-1 4 -6 3 -1 -4 4 -8 1 -4 -3 11 2 4 4 4 3 1 1 -8 -3 3 3 2 21 -16 6 2 -27 23 -6 0 0 0 10 -16 4 1 3 33 0 5 -5 11 3 -24 -2 5 0 -8 3 18 -2 5 1 3 0 -4 -8 -4 0 -1 | <86>
-2 -4 0 -2 -14 -5 1 -5 2 -1 -3 6 2 0 18 -8 7 2 -4 -11 0 -1 -3 0 19 -20 8 1 -7 17 1 -8 -11 2 -11 10 -5 0 -7 24 7 -7 2 8 3 -23 3 20 5 -4 -7 6 -2 -1 8 8 1 1 0 -2 -2 -1 | <86>
3 -1 7 4 -13 5 -3 -4 6 13 -1 6 1 0 15 -4 11 1 6 -8 -4 -5 1 0 -23 -18 6 -1 9 1 2 -3 7 -2 18 18 7 4 -1 13 3 -3 2 -1 2 -47 -3 -8 11 -4 4 8 -8 -2 1 -1 -5 2 -5 0 -1 4 | <86>
-4 -13 -18 9 -12 6 10 -31 16 4 -2 35 1 4 32 -1 -18 1 4 -6 -3 -6 8 5 -63 9 5 8 26 0 -5 11 -9 4 7 12 -12 -3 -11 18 -8 2 -4 13 -1 24 3 -4 -18 -7 0 17 -9 8 1 -6 -1 -1 -13 22 0 1 | <77>
3 0 4 7 -14 -2 -5 -2 1 7 1 2 4 1 12 -5 4 2 2 -7 -4 0 1 -2 -28 -6 8 -3 -1 4 -2 -2 10 0 20 27 -14 6 -2 6 3 -2 2 7 2 -37 -1 -7 13 -3 0 20 -8 -2 -1 2 6 3 -1 0 3 2 | <77>
5 -5 -9 4 -16 3 1 -10 11 10 0 12 3 2 13 -5 -1 0 1 -2 0 6 9 2 -24 0 -1 -8 7 -5 -5 -2 -1 5 12 9 -5 -2 -13 23 -5 2 -2 9 2 5 4 5 3 -3 0 -1 -11 -2 1 -2 -2 2 -10 12 -4 3 | <77>
-5 -10 3 4 10 -4 -5 -7 1 8 0 3 1 -5 4 -5 6 2 -2 5 -4 -2 -2 2 -32 13 1 -13 0 -1 -2 -15 -6 3 -4 -15 3 10 -2 8 -1 -6 2 3 2 -33 0 4 -2 2 3 -1 2 10 -5 1 5 0 -3 1 -1 0 | <86>
-6 -8 -8 2 4 2 -2 -7 3 2 -6 21 1 1 16 1 0 -5 -2 -14 -2 5 4 -8 -21 10 9 -11 -14 -8 -2 -18 -9 0 -3 -11 4 2 3 11 1 5 -1 1 -3 -19 7 0 -12 -1 3 3 3 12 -7 7 6 -1 -7 4 -1 1 | <77>
-8 -11 -5 -1 -8 -2 0 -14 4 8 -4 15 3 -1 25 -2 4 -7 4 2 -4 -12 -5 8 -13 4 11 -1 5 -4 2 -16 -18 2 -2 -3 -7 5 11 21 -7 -7 0 4 2 -5 2 1 -4 1 6 10 0 9 -7 0 0 -1 1 3 0 0 | <86>
-3 -11 -7 3 -1 5 -2 -6 7 6 -4 18 1 0 14 -4 0 0 -5 -10 -1 10 7 -7 -28 10 1 -14 -4 -6 -3 -14 -8 2 -4 -6 1 0 -12 11 1 2 -1 5 -2 -10 8 8 -8 -1 -2 -6 -3 6 -1 4 5 2 -10 12 -4 1 | <77>
11 -3 5 3 -8 3 2 -6 6 12 -5 13 -1 -3 18 -2 2 1 4 -22 -1 -15 1 2 -8 -31 7 4 18 6 -1 4 3 -5 4 5 11 0 -5 -5 3 5 1 -6 -1 -33 -6 -3 -8 -2 2 -19 -5 6 3 1 -6 2 -5 8 -2 1 | <77>
3 -5 -11 4 -18 -5 2 -14 8 -16 3 6 -1 0 16 -5 -3 0 0 -10 -1 -1 -2 7 -30 6 6 8 31 -5 5 6 -4 11 -10 14 -10 0 -4 27 1 -3 0 2 1 15 -1 -3 -17 -5 -1 5 -1 0 1 -2 -4 -2 0 0 0 -4 | <77>
-8 -3 -4 1 -2 -3 6 -8 2 1 -3 15 3 5 15 -3 2 3 -3 -2 -3 1 1 5 10 -12 7 3 -15 31 -7 -1 -8 -4 0 -8 -5 0 -10 29 0 0 -4 15 3 -20 -1 19 2 -6 -3 8 -6 6 8 1 2 0 -11 6 -1 -1 | <86>
-3 -2 -10 8 -3 -5 -3 -6 2 -20 2 14 -1 5 5 -5 7 1 -4 1 -1 10 -2 4 -24 -9 12 1 16 -2 2 15 2 8 1 20 -3 -4 -2 43 -1 2 -3 -3 -2 7 2 -9 -23 -8 2 13 3 0 4 -6 6 -2 -4 1 0 -5 | <77>
2 -6 -14 5 -15 -3 2 -11 13 1 1 4 -2 -2 8 -7 -9 -1 -2 -3 0 5 7 4 -15 12 -4 2 25 -9 -3 9 6 7 -3 11 5 5 -14 16 -6 1 -1 8 0 3 0 0 -7 0 1 -4 -7 1 3 -2 0 0 -7 1 -3 -1 | <77>
-1 -2 -2 4 -7 -6 3 -9 7 -20 0 5 -2 1 13 -11 -8 3 -1 -13 -2 3 1 -6 -8 -5 -2 0 17 -8 2 -4 -6 2 -10 19 -3 1 -2 22 4 -1 0 0 3 28 0 -5 -8 -7 1 11 1 1 0 -7 0 -4 -5 3 -1 -5 | <77>
1 -6 -9 1 -22 -6 5 -17 7 -10 -1 7 -1 -2 24 -5 -8 0 1 -21 -1 -9 -2 3 -15 -1 7 13 29 2 4 2 -8 5 -16 11 -8 2 -3 17 4 -6 2 5 2 8 -1 2 -10 -4 -4 9 -2 3 2 4 -4 -2 2 -4 1 -3 | <86>
1 -1 2 6 -13 -2 0 -7 5 -1 0 -2 -2 -3 11 -6 -6 5 0 -21 -3 -2 2 -7 -19 1 0 4 11 4 1 -3 13 0 -1 17 7 10 -5 -5 9 -3 3 5 1 -40 -3 -4 8 -2 -1 13 -4 3 1 7 1 -1 -3 -10 1 1 | <86>
-7 -12 -6 6 7 -10 3 -17 8 9 -1 2 -1 -4 0 -6 -6 4 -4 8 -2 0 9 0 -25 3 -6 -6 17 8 -11 1 5 -1 -2 -1 10 8 -13 11 -3 1 0 10 2 -4 0 8 -1 1 1 -1 -8 8 4 0 7 0 -8 6 -1 0 | <77>
-6 -8 -2 -4 -17 -5 2 -8 3 1 -5 9 2 -1 26 -7 1 -3 -3 -15 0 -7 -3 -1 5 -11 11 4 6 9 3 -15 -16 0 -16 14 -9 1 -2 17 6 -7 3 6 2 -9 3 15 1 -1 -7 6 -2 3 4 9 1 1 2 -2 0 -1 | <86>
4 6 -7 3 -15 -3 3 3 4 9 -3 17 4 3 18 -3 -8 -2 -2 -5 -3 1 2 12 21 0 8 2 -17 11 -6 12 -1 1 14 2 -15 0 -11 21 -10 3 -6 16 0 -31 -3 6 -2 -3 3 0 -6 6 3 -3 9 1 -10 10 -1 -1 | <77>
7 -9 7 5 11 -8 6 -15 4 10 -5 14 2 -4 12 -2 -14 4 2 -20 -2 -13 7 -6 -44 -20 -1 -11 2 4 -12 -12 -13 -4 1 -24 -11 2 -3 -9 1 6 2 3 2 17 -2 4 -11 0 1 -12 0 13 -8 1 3 -1 -3 21 1 -1 | <86>
-2 0 -3 7 3 -3 3 -9 5 -16 -2 18 -1 3 11 -4 -7 3 -1 -17 -3 7 4 -9 -23 -5 3 -3 -5 -5 -2 -2 -6 1 -2 1 0 0 -1 24 3 3 -2 1 -1 7 1 -7 -16 -8 2 12 5 6 -2 -6 5 -4 -9 6 0 -4 | <77>
-8 -11 -4 -2 -11 -2 4 -17 8 -1 -2 9 1 1 29 -8 -2 -4 5 2 -4 -12 -5 6 -5 4 5 3 28 -5 3 -14 -16 -1 -2 18 -7 1 8 21 -4 -5 0 1 4 30 -1 -3 -3 -4 6 12 -7 4 -2 -10 -6 0 -1 8 0 -1 | <77>
9 -4 -10 4 -17 1 2 -8 9 -6 1 1 -3 -4 11 -3 -8 2 -1 -26 0 -2 1 4 -17 15 2 6 28 -4 4 5 9 7 -10 4 6 5 -13 1 3 3 0 2 -1 -19 -4 -2 -15 -1 -2 -15 -5 4 1 6 -6 0 -4 -6 -1 -2 | <77>
5 -2 5 4 -7 -8 -7 0 -1 2 4 -11 4 -1 -1 -4 6 0 3 -8 -3 1 1 -4 -43 10 7 -10 10 -3 0 -14 10 0 15 14 -14 6 -2 5 7 1 4 0 4 -14 -3 -8 11 -1 -1 2 -9 -1 -5 0 -1 4 3 -2 5 1 | <86>
2 -9 -8 6 -3 -6 -1 -16 2 -10 4 9 4 2 9 2 0 0 2 -7 -3 -2 0 6 -63 16 13 0 26 4 -2 -4 -2 5 4 1 -22 -1 -4 14 3 6 -1 0 2 20 -1 -5 -19 -5 -2 2 -7 5 -3 -2 -4 3 0 10 5 -2 | <77>
1 -7 -12 6 -16 -1 7 -20 11 -10 0 14 -3 0 24 -3 -14 3 1 -21 -2 -4 2 2 -33 5 3 13 28 1 2 8 0 6 -10 12 -1 3 -8 10 2 -2 0 8 0 0 0 -3 -15 -5 -2 12 -3 5 3 3 -2 -2 -5 1 0 -2 | <86>
-7 -7 -8 -6 -9 -4 -3 -3 1 -3 -6 -4 -1 0 15 -4 3 -9 -1 -5 -2 -3 -2 -2 34 9 4 -6 9 -7 1 -24 -3 -1 -2 15 1 4 15 8 2 6 0 -4 0 15 3 -1 1 2 6 10 -5 5 -5 8 0 1 4 -5 0 0 | <77>
-1 -1 0 9 3 -4 0 -5 6 -5 -4 24 -1 2 12 -9 -5 1 -3 -7 -1 7 5 -9 -18 -26 3 -7 -9 -13 -4 10 -7 1 3 14 2 -2 -2 30 -4 1 -1 0 -2 1 3 -8 -13 -7 4 8 8 4 0 -10 13 -4 -10 12 -3 -2 | <77>
9 -3 -2 2 -2 0 4 -13 1 -9 -2 1 -1 -1 3 3 7 5 2 -23 -1 -8 0 3 -8 -21 3 3 6 21 -1 -9 4 4 -4 -16 7 1 -1 6 9 7 0 -1 2 -18 -3 8 -11 -4 0 -4 -4 4 1 13 -13 -1 0 -2 -1 -1 | <86>
-9 1 -7 7 -4 -13 -1 -4 1 4 -7 25 2 2 10 0 -1 -9 -2 -1 -1 3 5 -1 3 -24 21 5 -6 2 -6 19 0 -9 8 14 8 -2 4 38 -5 6 -3 2 -6 -26 -1 -9 -11 -5 3 9 3 9 5 -5 17 -1 -8 0 3 -1 | <77>
2 -5 -6 4 -8 10 3 -7 9 7 -3 18 -3 -1 24 -1 -4 3 0 -17 -4 -8 -2 9 -10 6 7 7 21 6 1 8 8 -1 0 5 10 4 -12 -8 -3 5 -3 1 -4 -49 -5 -3 -17 -1 4 -13 -7 10 5 3 -3 2 -10 6 -2 0 | <77>
8 -3 -3 1 -4 8 0 -1 5 -5 -2 0 -4 -1 10 -2 5 3 0 -24 -2 -4 -3 5 7 9 0 -2 15 2 4 -7 12 4 -2 -2 14 5 -4 -10 4 8 -2 -7 -1 -36 -4 -3 -15 0 6 -19 -5 6 -2 8 -10 1 -3 -3 -3 -1 | <86>
-1 -2 -7 7 -1 11 3 -14 3 -5 -4 20 -3 3 21 3 3 3 2 -14 -5 -3 -1 2 -10 -5 4 4 -7 12 1 2 5 5 6 -2 13 5 3 13 0 3 -4 4 -2 -47 1 -6 -12 -6 7 21 0 8 -1 8 -2 -4 -8 -2 -2 1 | <86>
0 -2 5 5 -11 -4 -5 -2 5 10 -3 13 2 0 13 -5 6 -3 1 -11 -1 -1 4 -5 -22 -28 14 0 16 -7 -1 6 4 -9 10 27 8 -2 -4 20 4 1 2 -5 -2 -31 -2 -8 0 -5 -1 -5 -4 1 5 -6 5 3 -6 5 1 2 | <77>
6 0 4 0 -17 -6 -8 7 0 1 1 -14 4 -1 -3 -5 6 -1 0 -20 -1 7 4 -10 -21 8 7 -10 5 -6 -1 -22 12 -3 10 24 -13 4 -4 0 13 5 5 -1 3 -15 0 -4 15 -1 -5 -2 -11 -4 -3 6 -2 6 3 -6 4 2 | <77>
-7 -8 -8 -5 -3 5 -2 0 1 -4 -6 4 -2 3 20 -6 4 -3 -3 -6 -3 0 -4 3 30 15 6 -8 5 -2 2 -20 0 1 -1 15 0 3 6 -1 -1 7 -3 -4 -2 -10 4 0 -7 2 7 1 -6 7 -2 7 0 2 -1 3 -3 -1 | <86>
-9 -11 -11 -2 -12 -4 2 -17 5 9 -7 18 2 0 31 0 -3 -9 4 -1 -3 -13 -2 6 -1 2 13 3 6 -1 0 -11 -16 -1 -1 5 -5 3 14 24 -6 -4 -1 6 0 2 3 1 -6 0 5 17 -1 10 -4 3 3 -1 1 2 0 1 | <86>
10 -6 7 1 -3 1 5 -12 7 13 -5 6 1 -3 11 -2 3 2 6 -21 -1 -13 6 -5 -19 -33 -2 -7 15 3 -5 -14 -3 -6 7 -2 8 -1 -3 0 5 7 2 -5 4 3 -3 2 -1 -2 1 -18 -8 3 -2 1 -12 2 -5 13 -3 2 | <77>
4 5 7 5 -11 -3 -3 1 1 0 0 -2 1 0 10 -7 -1 5 0 -14 -4 0 0 -5 -7 -6 2 -2 -14 8 -1 -5 10 3 13 19 -10 9 0 4 4 -3 3 9 3 -41 -1 -4 15 -3 1 22 -2 -1 -2 5 7 -1 -1 -5 1 1 | <77>
2 4 5 5 -17 -7 -9 8 2 4 1 -8 -3 -5 2 -10 9 -1 -3 -7 0 3 -2 -1 8 -20 7 4 19 -6 4 12 21 -1 2 38 18 7 -5 15 5 -4 5 -4 -2 -62 -4 -8 10 0 0 -1 -1 -4 8 1 8 2 0 -16 -1 0 | <86>
-9 -4 -1 5 5 -9 1 -8 2 -7 0 14 2 3 6 -1 2 -2 0 -2 -3 3 1 -2 -29 -4 14 1 15 4 -3 1 -7 -10 2 5 0 -3 -3 32 4 6 -2 -4 0 8 -4 -7 -12 -9 0 -1 -3 8 3 -13 2 1 -9 6 5 -3 | <77>
-5 -8 -4 -3 1 9 -2 -4 4 1 -4 4 -2 1 18 -3 8 -2 1 -7 -4 -3 -5 4 12 17 1 -8 7 -3 4 -24 -1 1 0 0 12 6 6 0 -1 3 -3 -6 0 -23 0 -1 -5 2 10 -3 -4 9 -5 4 -6 0 -3 0 -3 1 | <86>
-3 -7 -2 0 2 10 -2 -6 4 1 -3 5 -2 -1 14 0 6 1 2 -14 -5 -2 -3 0 -9 20 0 -8 0 -3 4 -20 3 3 1 -10 16 9 3 -2 1 2 -1 -3 0 -44 -1 -4 -5 0 9 -2 -3 10 -6 6 -7 0 -6 -3 -3 1 | <86>
3 -6 -15 5 -20 -4 4 -16 13 -2 1 5 -2 -3 15 -5 -13 -1 1 -12 0 -2 5 5 -22 12 -1 8 31 -7 -1 9 4 7 -5 12 0 3 -9 14 -3 0 0 8 0 9 -1 -2 -10 -2 0 2 -6 2 2 0 -1 -1 -5 -1 -1 -1 | <86>
9 -7 -2 -4 -4 4 5 -1 4 -1 -2 -2 2 1 16 2 -14 2 1 -37 -3 -7 1 1 -10 41 0 -10 12 7 -4 -34 1 -5 -1 -18 -20 3 -9 -37 8 17 -3 0 3 13 -5 4 -13 2 -1 -27 -16 13 -9 9 -14 6 -3 14 3 -2 | <77>
-3 4 -3 4 0 -12 1 -3 0 1 -5 19 3 2 6 3 -5 -6 0 -14 -2 3 5 -3 4 -13 13 0 -19 2 -6 3 -5 -7 7 -13 2 -1 4 30 -1 8 -3 4 -2 -15 -3 -5 -10 -6 3 1 4 11 -2 -5 10 -3 -9 1 3 -2 | <77>
5 0 -2 5 -12 -6 -2 -7 2 11 -1 14 5 -1 17 -1 1 -5 5 1 -3 -8 -2 12 -22 -3 13 -1 -7 -3 -1 4 -7 9 14 -5 -17 5 7 28 -10 -6 -1 10 2 -20 -1 -4 -4 0 6 12 2 5 -8 -1 6 -2 2 4 0 0 | <86>
-10 -7 0 7 3 -11 -5 -6 0 -1 3 7 3 1 4 -4 10 -1 -2 14 -3 1 -2 7 -40 -5 16 -1 23 5 -1 9 2 -3 7 20 -3 2 -3 33 -1 -1 0 -3 0 -14 -4 -7 -6 -5 1 7 -4 4 5 -10 8 2 -3 4 4 -2 | <77>
4 -2 2 5 -15 5 1 -7 7 16 -5 19 2 1 20 -6 10 2 1 -5 0 -3 4 0 -7 -44 7 1 -2 11 -3 7 0 0 13 24 5 -3 -7 25 0 -2 0 5 1 -38 3 5 7 -5 -1 9 -5 -5 7 3 2 1 -7 9 -4 4 | <77>
-5 -8 2 7 5 -12 -6 -6 -1 1 4 0 3 -2 3 -5 10 0 0 12 -4 -1 -3 6 -45 3 11 -5 20 4 -2 -1 2 0 7 10 -6 6 -2 21 1 -3 2 -1 2 -18 -4 -5 -4 -2 1 5 -4 4 1 -6 6 3 0 2 4 -1 | <86>
3 -4 -5 1 -1 10 -2 -1 3 -6 -3 4 -5 1 11 -2 9 2 -1 -15 -3 -2 -4 6 14 6 1 -4 8 1 4 -8 10 5 2 2 15 5 1 -1 0 7 -4 -7 -2 -39 -1 -5 -15 0 9 -6 -2 6 -2 8 -7 0 -4 -3 -4 0 | <86>
